Group and class of each row:
[ -7  -2  17  16  -8   0 -10  -1   8   4  -8   5  -6  24   0   0   2  12
  13   0   0   0  12  18   3   8  -3  11  -5   4  -3  -7  -1   3   7  -2
 -10   2   2   7  -2   4 -15  -6  -9  -9   0 -16   6   2  -3   7 -14  -3
   1 -18] : F.G
[-10   5  15  32   0  -1  -7  -3   7  -8   2   1  -2  29   2   1   3   1
   2  -5   5   2  14   1   2   1  -7  19  -5 -10   4  -3   4   5  11  -1
  -1 -14  11  24   0 -19  -7  -4  -2   2  -2  -2   0  -3   5  13   0   4
   0  -7] : F.L
[-12   5  -6   2  -1   0   6  -3 -10   4  -5  -5   7  20   0   7 -16 -18
 -10   3  14   6   0   8   9  -4   0  12  -5  -8   2  -6   1  -1  -4   3
   0   4  -4   6  -1  -2  -1   2   3   0   7  13  15  15   6   3  10   7
   0  -4] : T.Q
[ -6   6   0   5   3  -5   1   0  -9  -5   0  18   1  -4   4  -5  15  -5
   2   5  47  -5  -2   7  11   7   3  16  -6  -5  11  -4   0   1   0   8
  -7   0  -3  22   6  -5 -12 -12   4  11   0   4 -19  -4  -1  17  -7  11
  -1 -10] : D.R
[ -1   5  18  11   4   7  -8   6   1   4  -2  -9  -1  22   4  -2   9   2
  -2  -4  -4   4   8 -17  10 -10  -8   4   1 -14   1  -3   5   9   1 -13
   0 -14   9  45  -1 -19  -8   6 -12   0  13  -3  -6  13   6   9  15   1
 -12 -18] : F.L
[  2   8   8   7   2   3  -1   1 -14  -4  -1   3  -2  24  -5   2   4  -2
   0   3   9 -10   3  10  12   3  -4  11 -11  -7  -6  -1   2   3   0   4
  -4   0  -3  22   6  -1 -15  -1   3   3   1   8  -6   4   2  20 -11  12
  -1  -1] : D.R
[ -1   9  18  11   0  -2  -3   1   2   1  -8  -1   0  25   7  -1  13  -6
   4  -6  -5   2  17  -3   6   3  -4   2   9 -10  12 -12   0   8  10  -1
  -7  -3  11  20   1  -7  -5  12  -2   1   6  -8   9  18   8  18  -6   1
  -7 -12] : F.G
[-12  12  -1  15  16   3   0  -6  -4 -15  -1   2  -2  20   3   1   7 -19
  -7  -6   2   2  -4   2  22   8  -8  14 -10 -12  12  -1   8   9 -14   5
  12   3   4  38  -8 -10 -11  -9  15  16  -2  23 -13  11   7  29   1  18
 -24   3] : D.Y
[ -2  11  -3  13   4   0   9   1  -3  -8   4   0   0  10   2   8  11 -16
  -5  -2  12  -1  -8   6  13   2  -2  -1  -4 -10  10   1   2  11  -1  15
   2  -2  -3  17  -2  -8 -11  -3  14   7  -1  16  -2   5   2  19   1  13
  -2   6] : D.Y
[ -9  13   4   5   3  12  -6 -13   7 -13  -3   2  -1  12   6   2   6  -4
  -7  -1  -9   0  11  -4  26  12  -8   1 -10 -10  13  13  -1   8  -1  -2
   5  -4   3  30   5 -29  -7   9   2  11   3  15  -3   4  -3  19   4   1
  -4  -1] : F.G
[  0  -2  -4   3   6   4   1 -17  -6  -2  -5   4 -11   8  -3   6 -12 -12
  -5  -2   5   4   4   2   7   8  -1   3  -9 -12   6  -3   5   6  -3   1
   4  -6   7   8  -6 -10  -5   2   6  -2  -6  15  13   5   2  10   4   5
   0   3] : T.S
[ -1  14  24   7   2   0  -7   2  -7  -3   1   4   6  20  13   4   9  -2
  -1  -2  -6   1   0   2  15   5  -7   0  -2   4   8  -8   2   5   0   0
   2   1  -3  23   2 -10  -9   3  -9   3   5   1   0  12  -6  14 -10   3
  -2  -6] : F.G
[ -3   5  -7  14   3  -1   3  -4  -5   2  -3  -3   4  16  -6   5 -23 -11
 -11  -1  20   3   0   8  11  -6   0  13  -7  -7   2  -6  13 -12  -4   3
  11   2   3 -14  -4  -4  -4  -3   5 -20   2  16  16  11   4   0   7   3
  -2 -10] : T.Q
[ -2  11   5   3   1  12  -9 -12   7 -18   4  -7  -3  11   0  -6  -3 -14
 -10  -4 -11   6   4 -19  13   6   0  -3   0   2   4   7  14   6   5 -12
   6  -7   4  28  -3 -25  -6   3   6   1  -8   2   4  -3  -6  14   2   5
  -5  13] : F.G
[ -9   2   7  15   9  -1   0  -1   2 -10   1   4   7   8  -1   9  -9 -29
  -6   0   8  12  -1  10  17   0  -1  10 -10  -6   9  -4   0   6  -5   0
  -6   3  -9  30  -9  -8  -9  -3   6   4  -2   8   1   8   7  20  -2  10
  12  -9] : D.Y
[ -7   4   8   9   3  -1  -6  -3  31 -10   3   5  -4  19  -1  -5   2  -9
  -4   5   9   4   7  11  18  -2   4  17 -15  -7   4   4   0   2   0   5
  -5  -1   0  25  -3 -10 -20  -8   9   8  -9   7  -8   9   3  18 -10   8
 -15  -4] : D.Y
[ -8   4  -6   9   4  -6   9   0  -2   1   0   2   3  13   1   5 -16 -17
 -18  -5  14   6  -1   6   7  -2   4   3  -9  -4   1  -9   3   4  -4  20
 -10  -4  -9  13  -7  -4  -4  -1  -1   2  -2   9  17  13  19  12   9   8
   7 -10] : T.Q
[-2 -1  6 10 10  9  6 10  1  2 17  1  3 18  3  2  0 -7  4 -1  5  8  4 14
  9 -1 -1  7 -8 -6  7  0 -1  7 -1  3 -3 -9 -6 16 -2  3 -8  5  9  7 -1 11
 -2  4  8 21 -8 11 -1 -6] : D.Y
[  2   3  16   6   0   9  -9   5   6   8   2   5  -3  17   5  -8   8   5
   7  -1 -19  -5   7 -11  27  18  -4  -1  -3  10  -2   3  -4   1  10  -1
   0  -8   4  20  -5 -16 -16   3  -6   4   2 -10  -7   5  -6  -1   3   2
  -5  -8] : F.L
[  5 -14   5   3  -2  -8  -4   1  12   6   7  -2 -10   0   6  -9  17  21
  22   0   4  -3   6   4 -17   1  -6 -13   1  19  -3   3 -11  -3  11  -9
 -10   0   1 -22  11  22  -3  21 -17 -11  11 -36  -3  -3 -13  -7 -18 -10
  -7  -6] : F.G
[ -5  -5  12  13  14  -6  -5   3 -13  -5   0   2   8  15  -2   3  10   1
  -4 -19   9   1   5   8   1  -7  -4   3  -9  -5  12  -1  -4  11 -15  -1
   5  -5  11  15  -3   0 -16   0   4   3   9  13   5  16  12  25  -6  -2
  -8 -11] : D.Y
[ -8  11  13   6   2   3  -7  -1   2  -5  -2  -8 -22  19   5   0   7  -5
 -11  -4  -6   1   4  -7  19   6  -8   4  -7 -12  11  -3   4   6   3  -7
   1 -14  10  32  -4 -25 -10  -3   0   3  -5   0 -11   6   5  11 -16   5
  -8  -8] : F.G
[-24  -2  -4  25  -6  -6 -12  -6  -8  -7  -8   1   0  30  -7  18 -41 -16
 -17   1  27   5   5  14  23  -5  -1  47 -14  10  -1 -11  11   5  -3   2
   6  -7  -2  34 -12 -19 -13 -12   5 -16 -19  17  17  16   9  20  13  17
   6 -20] : T.S
[  0  14   0   9  15   5  14   0 -12   4  -4 -13   6   3  -2   0 -11 -23
 -12  -7   7   1   1   1   3  -2  -2  -4  -5 -15   8  -3  -1  11  -6  -2
  10   7   5  15  -1  -5   8   9  -4  -7   5  21  15  14  13   9  11  13
   1   6] : T.Q
[ -3  23  17   6   7   3   5  -2 -14  -1  -1  -2   5  26   9  -6  14  -7
 -11 -11   2  14   4 -25  38   6   3   4   0 -20  14  -2  -2   9 -19   9
   3  -5   0  32  -7 -27  -9  -3  12   8   1  12  -6  12  10  21   7   4
 -16  -6] : F.G
[-12  11  -7   5  10   0   1 -18 -10   5   7 -10  17   4   1   1 -19 -17
 -12   0  15  13  -3   7   6   0   2   5  -3 -14  11 -10   5   8 -10   4
  10  -5   0   8 -10  -5   4   4  -2  -7   3  17  15  24  12  10  12  10
  -6  -4] : T.S
[  0   6   3   6   6  -9   4   0 -14   5  -5   0   3  21 -12   9 -16  -6
  -5   1  16   2   3  10   4  -2   2  16 -10  -9   9 -10   1   6  -5   4
  -5  -4  10   1   1   6  -2  -4  -3  -8   5   9  21   9  12  11   3   2
  -6 -38] : T.S
[ -3   6  20  17   4  -8   9  21  -4  15 -13  -2   0  21   5   6  16   4
   8 -10  -1  -6   5   2   7   0  -9   3   3 -17   4 -13  -8  14  -1   7
   0   5   1   6  -2   8   3  17 -20  -1  14  -4  -1  14  21  13  -5   3
  -2 -24] : F.G
[-35  18  11  11   0  14 -21 -12  -2  -6   1  -3   8  20  11  -9   6  -7
  -8  -3   1   6   3 -18  21   8 -10   2  -2  -3   8   7  -4  -3  13   8
   1  -8  12  26   0 -18 -17   4   0  12   0   5  -3   9  -2  17   3   2
  -9   3] : F.L
[ -7  15  17   4   5   1   0  -5 -10   3  -1   0  -1  17  10  -1  28  -2
  -6 -10  -4   0   1 -13  15   0 -10  -6  -5 -10   1  -2   0   7   0   1
   9  -6   2  20   8 -17  -6   2 -17  17   5   8  -7  18   5  18  -5   1
 -10  -1] : F.L
[ -1   9   8  13   5   9   0  -7  -9  -5   2  -4   3  20   2  -7   9  -5
  -2  -5  -2   5   1  -4  10   7  11  -1  -4  -8  12   2  -8   7  -4   2
   2  -4   5  25  -2 -17 -12   6  -4   5   2   6  -2   8   2  16  -1   8
  -4  -4] : F.G
[ -4  -4   0  15   4  -2   0   5  -2  -5   2  -2  -3  16   2   2  18  -2
   4  -1   1  -4   2   9  -3   1  -6   9  -7  -2   0  -1   0   5  -4   7
  -7   9   3  15  -2  -3 -13  -4   4   7  -3   5  -8   4   5  11  -6   7
   0 -10] : D.R
[-10  10  22  13   4   7   3  -2  -7  -2  -4   1  -1  25   9   5   4  12
  -9  -4 -10   5   4  -1  17  11 -12   5 -12 -15   9  -6   5   7   0  -1
   0   1  -2  32   1 -20  -8  10  -6   1   0   5  -6  11  10  21   3   2
 -10  -7] : F.G
[ -2   4   3  -5   0  -6   6  -8  -1 -10 -10   6   1  17  -6   5  10   0
   5   0   1  -1  -2   8   7   1   0  10 -11  -3   7  -2  -1   1  -4   4
  -5  -2   0  11  -3   1   9 -12   6   5   2  -2 -15   1   3  13 -10   6
  -2  -7] : D.R
[ -5  10  11  -4  -4  12 -10   0  10  -5  -4   4  -4  17   2  -2  10  -3
  -5   1  -3   1   4   3  12   9  -8   7  -8  -1  -9   4  -4  -3   6  -2
   0  -1   3  20  -9 -16  -7   0   1  10  -7  -6 -21   3   4   7  -1   3
  -3  -2] : F.L
[ -9  -1   1  -2   6  -3  -6  -1  -2  -2   7   6 -11  23  -2  -2 -10   1
   0  -2   4   2   0  18  16  -5   2  16 -11  -4  -4  10   9   2   3  -5
   9  -3   2  18  -1  -4 -19  -8  13  -3  -9  10  -4  -2   7  10 -17  10
   0  -3] : D.Y
[ -3  17   8  14   6  13  -5 -10  -2 -10   5  -6   6  17   8  -5  15  -6
  -8 -12 -14   7  -1 -23  15  17  -6  -7 -15  -7  10  -2  -4  -2   1   2
  10  -5   3  32  -5 -18  -9   3  -4   6   0  -3  -2  13  -2  16   4   0
 -12   4] : F.L
[ -4   5  14  12  10  -1   3  -1   0  -1  -5  -2  -1  18   5   7   7  -5
  -1  -4   7   0   0   9  10  -2   1   6  -3 -15   5  -3  -1   5   0  -2
  -2  -2  -3  27  -3   0 -17  10   0   8   3   8  -9   5  -1  20  -6   5
  -9  -8] : D.Y
[ -8   7  12  13   0   1 -11  -3  -2  -7   0   5   1  21   8  -3   6   0
  -2  -1  -3   3   8   4   8  -5  -6  13  -4  -6  -7   3   2   8   4  -5
  -8  -5 -13  29   1  -7 -12  12  -3  -3  -1  -9  -2  13   4  16  -5   3
  -5  -4] : F.G
[ -1  13 -10   0   6  -1  19   1  -9   6  -1  -8   6  -4  -5   2   1 -18
 -21  -4   3   6   1   2   3   2  -3  -1  -5  -8   3  -3   9   6  -7   1
   8   3  -4   0  -7   3  12  11 -12  -6   3  17  22  19  10   7   4   8
  -7   1] : T.Q
[ -4   2  -6  22  20   1  -9  -9   8  -4   3   1   5  13  -5  -4  -6 -10
  -5   3   9   0   0  10  18  -2   3  14 -11   4  19   5  -1  -3   2   2
   0  -1   5  36  -5 -16 -39 -10  20   9 -12  16  -6  -6 -12  23  -5   7
  -4   1] : D.Y
[-10   8   2  19   1  10  -3   0  -8  -3  -7   1   0  18   2   5  -7   9
 -13   1  10   3  -5  14  18  -1  -3  18 -13 -11   9   0   9   2   0   1
   6   4   0  35  -4 -12 -20 -11  10  11  -3  23  -5  -2   6  22  -9  13
  -7  -5] : D.Y
[  1  15  15  10   3  10  -5   1  -7   1  -1  -3  11  18   3  -5  26  -7
  -4 -10  -4   0   0 -25  18   8  -6  -2  -7 -17  10   0  -4   7  -7   5
   9  -9  16  30  -4 -22 -17  -7  -1  14   6   5 -17  10   5  15  -2   3
 -12  -2] : F.L
[-10   5  17   6  -7   1 -15   2   3   5  -6  10 -11  18   4   2   2   9
   2  -5   0  47   5   2   8   1   0  -1  -6  -1   0   2  10  -1  -1   7
 -22  -8  -1  17   0 -10  -9  -1  -4   3  -9 -13 -12   6   0   6  -6   3
  -1 -16] : F.L
[ -4  -3   4   4   8  -5  -2   2   0 -13  -5   1   0  12   2  -1   9 -11
   4   2  -4   2  -1   2   6   4   1   5  -4  -4   4  -5   3   5   1  -1
  -5  -4   4  19  -5  -7 -19   3   3   9  -1  -8  -6   3   0   6  -4   0
  -6   2] : D.R
[  0   4 -14  -4   3   4  -3  -3   0 -13  16  -6   3   0   2  -8  17  -9
  -3   1  11   3  -8   8  12  26   8   6 -12  -5  10   6  -7  -2   2  -6
  10  -1  -6  15  -3  -8  -6  -4  14   5  -4   9  -8  -1  -4  11  -8   9
   5  12] : D.R
[ -6   5  11  12   2   6  10   1   4  -2   8   7   4  20   2   1  12  -8
   3  -1   2   3   1  13   4   0  -2  10  -8 -15   4   3   0   7  -4   8
  -1  -4  -5  22 -11  -3 -12  -6   5  18   4  19 -10   6   6   1   0  11
  -6 -11] : D.Y
[  7   7  16   8  -1  -3  -5   0  -3  -5   8  -6   0  23   9 -17   9   0
   0  -7  -5   2   8  -7  23   3  -5   2  -4  -5   1  -4  -2   3   2   6
  -6  -1   4  21  -3 -11  -7   5  -9  47   6 -19  -5   8   4   7  -2   0
  -8  -9] : F.L
[ -5   1  -3   6   3   1   0  -4   0  -4  -3   0  -4   9  -1  13 -16 -13
 -15  10   6   3  -1  13   9   0   8  11 -15  -6   0  -5   5   7  -5  -1
  10   3  -3  13  -4   7  -4  -6   8  -6  -9  14   8  10   8  10   5   4
  -3  -2] : T.Q
[ -7   0   7   9   4  -7  -1  -3  -2 -21  -2   1   2  21  -1   0  -5  -9
   2   1   6   8  -4  -1   9   2   2  19  -6 -13  10  -6   4  14   1   9
   1  -1   1   0 -10  -2 -11  -1   3  -4  -4   8  -7   9   8  14  -3  10
   1 -11] : D.R
[  3  -1   3  16   6  -2  17  -5 -24  -3   4  -2   1   2  -6   7 -15 -15
  -4  -5  12   5  -4  20   1   0  -7  11  -4  -8  10 -11   0   7  -6   4
   2  -2   0   5  -6  12   0   8  -3 -19  12   9  18  20  13  14   7   9
  -4 -19] : T.Q
[ -4   6   2  16   5   3   3  -1 -15   1   3  -5   5  18  -5  11  -9  -7
 -11  -4   6   7   0   4   6   9   2  17  -8  -8  10 -17   6   9  -3  -1
  12   4  -2   7  -2   2   7   9  -7 -12  -2   6  11  10   6  20   6   6
   3  -7] : T.Q
[-13   2  -6   5   6  -2   3  -5  -4  -6  -4  -1   0  19 -10   7 -20  -9
 -15   1  19   0   2  20   9   3   4  16 -13 -13   5  -7  10  11  -6  -2
   2  -1  -5  14  -2  -1   3   2  -6  -7  -8  13  12  18   9   9   6   6
  -2 -14] : T.Q
[  0   7  -4   3   2   1  -5  -5  -3  -7   2   4   7  14  -4  -5  11  -4
   2  -7  -2   1  -6   6  12   3   1   6  -9  -1   9   4   5  -2  -1  -1
  -2  -3   0  15   2  -6 -12 -11   8   7  -1   6 -11   0   0  14  -6   7
  -1  -7] : D.R
[  0   5   6  10   9  24  11   4  -7   7   0   2   5  13  -2   7 -11   1
  -7  -6   8   4   2   1   1   0   1   5  -5 -10   7  -5   7  12  -6  -3
  10   1  -2  -8  -1   6   3  11  -8 -10   9   6  19  30  12  10  17   6
  -7 -19] : T.S
[ 14  -5   4   2   5  -6  -1  -3   6 -13   0   3  -2   9  -1  -5   0  19
   7   6   3  -7  -3   9   6   1   4   7  -5   1   5   1   6  -2   6  -2
  -1   3  -1  11  -3   6 -12  -7   8   1  -8   0  -8  -6  -4   6  -8   6
  15   2] : D.R
[  0   7  -4   9   8   2  -5  -1  -4   1  -4  -8   2  14  -4   9 -26 -18
 -10  -5   7  11   0   5  14   0   7   7 -11 -12   9  -7   5   8  -5   0
  10   3   4  16  -2 -10  -7  -4   2  -3  -4  19  15  15  -8  16  12   8
   1  -1] : T.Q
[ -8  12   7  11   5   6  -7  -9  -8 -14   5 -24   6  17   8  -4  14  -2
  -3  -8  -4   8  11  -5  15   5  -9  -4   2  -5   9   0  -2   1   6  -7
  -5  -7  13   5   1 -18 -17  -3  -9   1   2  -2  -5   6   6  13   3  -1
 -11   2] : F.G
[ -3   3   8   4   5 -10  15   6  -8   6  22   2  -3   2   0   7 -14  -5
  -1  -4   9   7   4  14   7  -5   6  -3  -4   0   1 -19  -4   6   0 -19
   2   4  -9   1  -1  11   5  10 -14 -11   5  -9  15  20  10   7 -12  26
  11 -11] : T.Q

Group and class of each row:
[ -6  -8  -5  -5   3   0   4  -4  -4  -3   4  -1   1  15  20   0   7  -3
   5  22   4  -6 -10   0  10 -19   0   0  -6   6  -5  -8   1   0  -4   5
  -6 -12   5   1  12   9   2   8  -2 -12   8   9  -4   0  13   3  -9  12
  -6  19] : K.H
[  1   2  -1  -5 -19  -4  21  -4  -2  -3   5 -19  -3   2   6 -16   2  -2
  -5 -13  -3  -7   5   2   3 -17   2   0   5  10  -1   1  20 -15  -6   0
  -1   0   3   3   1  -1   7  -7   6 -12  -4   0   0   1   2   6   7  16
  -3   9] : K.Z
[ -1  -5  -4  -4  -1   5   7  -6  -4  -1   3  -3  -4  12   6  -4   8   0
   1  14   7  -8  -4   9   3 -23   2   2  -3   2   3   1  -1   2   5  -3
  11  -7   2   4   8   3  18  -2  -1  -7   6  10  -9   2   8   8  -3  25
  -5  14] : K.Z
[ -2  -2  -9   0  -1   1   4   0  -2   1   4  -4   4  14   4  -7   4   2
   6   3   5  -1  -3   2   7 -17  -3  14  -2  -1   2  -4  -5  -1   0  -2
 -13 -10   4  -2  14   1   5  -6   2  -4  -2   7  -8  -2   6   5  -9  -5
  -7  14] : K.H
[ -2  -1  -2  -1 -14  -2  19  -2   0   2   5 -15  -4   3   7  -1   2  -4
  -2 -10  -4  -9  -5   0   2  37   4   2  -2  10  -3   1  15 -11   5   5
  -3  -1   0  -1   0   0   3   0   0 -16  -3   2  -7  -5   9  -4   9   7
  -4  10] : K.Z
[ -1  -2  -1  -4   6  19  -3  -8   2  -5  -8   2  -2  11   4   8   1  -3
   0  16   5   5  -2  -3   0 -16  -4   2   1  -2   3   3 -12  21   2   5
  -2  -6   4  -4  -7   2   0   7   2   2   7   6   0  12   6   0   5  -2
  -2   6] : N.P
[  0 -12  -8  -2  -9   3   8   2  10   6  15   3  -2   9  11   0   0   0
  -4  -9   3   4  -1  -8  11  -8  -8   7   3  -2  -7   2   5 -17  -2  -2
   0   0   7  -4  18   6  -3  -2  -6  -4  -1  -6   4  -5  -1   2  -4   8
   2  18] : K.H
[  7   1 -13  -7 -25  14  20 -10   0   1   3  -7 -13  -6   6  -4   0 -12
 -13  -1 -12   0   0   0 -13  -7   1   4   1   9  11  10  11  -5 -10   1
   5   5  -1   1  -3  -9  -4  -9   0   4  -6  -3   5   9  -4  -1  13  11
   5  -5] : N.U
[ -2  -2  -2  -2 -11   7  12  -9  -7  -8   2 -14   1   2  10  -3  -5  -7
  -7 -10  -3   1  -1  -5  -1  -6   2   4   3   2   9   7   5   3  -2  -1
   1   9  -1   4  -1  -8   3   0  -2   1   4  -1   3  13  -2   3  11   5
  -2  -7] : N.P
[  1  -1  -6  -3  -2   0   2  -3  -1  -2   2  -8   9  12   3  -1   5  -4
  -2   2   6  -6  -2  -5   2 -17  -1   3  -1   6   0   0   1  -3   0   6
  -3  -6  -1   3  14   0   1  -2   1  -8   7   7  -1   0   6  -9  -2  11
  -9  11] : K.Z
[ -4  -6  -1  -3 -11   2   4   0  -3  -8  -1 -13  -2  11   3  -7  -2  -3
   2  -4   6  -8   2   4   3 -13   0   2  -1   8  -6  -1  15  -6   1   3
  -4  -6   1   4   1   8   5   5   1 -19   1   0  -4  -7  11   1  -2  17
 -14  12] : K.Z
[ -4   0  -4  -4 -13   6  12   0   2   5   9 -15  -3   5   4  -6   1  -4
   5   2   3   1  -2  -6   4  -5   6   5   3  -2  -4  -2   8 -16  -1   1
  -1   4   7   1  11  -7   6  -2   2  -1  -2   2  -2  -3   4   7  -2  14
  -3   6] : K.Z
[  3   0 -13  -3  -2  11  10 -10 -10   8  -6  -5   0   8   2  -5   3  -4
  -3  11   4   0  -3   5  -7 -22  -6   2  -2   1  12  11  -7   8  -6   3
   1  -5   0  -2  -1  -7   4  -7  -6   3   5  11   4   9   2   5   8   6
  -4   0] : N.U
[  5   1 -13  -5 -12  -2  22  -1  -1   0  13 -13  -5  17  10  -4   3   0
   1   2   2   4  -1   2   6 -11   3   8  -1   9   3  11   9 -13  -4   0
  -6  -5   5   0  15   2   3  -3  -3  -6  -4   3   0  -5   1   5   4  14
  -3  11] : K.Z
[ -1   1  -5  -5  -2   1   7   2  -3   5   6  -6   4   6  17  -5   0  -4
   6  -8   5  -3  -2   0   8 -15   2   6   0  -1  -6   0   4 -11  -2   1
 -10   8   1   4  28   6   9  -2  -5 -11   6   6  -3   1   4   5  -2  16
   0  18] : K.H
[  3  -5 -11   5  -4  26  12 -11 -10  -3  -6  -7  -6   9   2  -1   2 -10
  -3  12  -1  -2   0   2  -9 -12  -1  13   3  -2   3   7  -7  16   1  -7
   0  -3 -10  21   0  -2   3  -1   2   2   1   3  -2  10  -2   4  12   3
   2  -3] : N.U
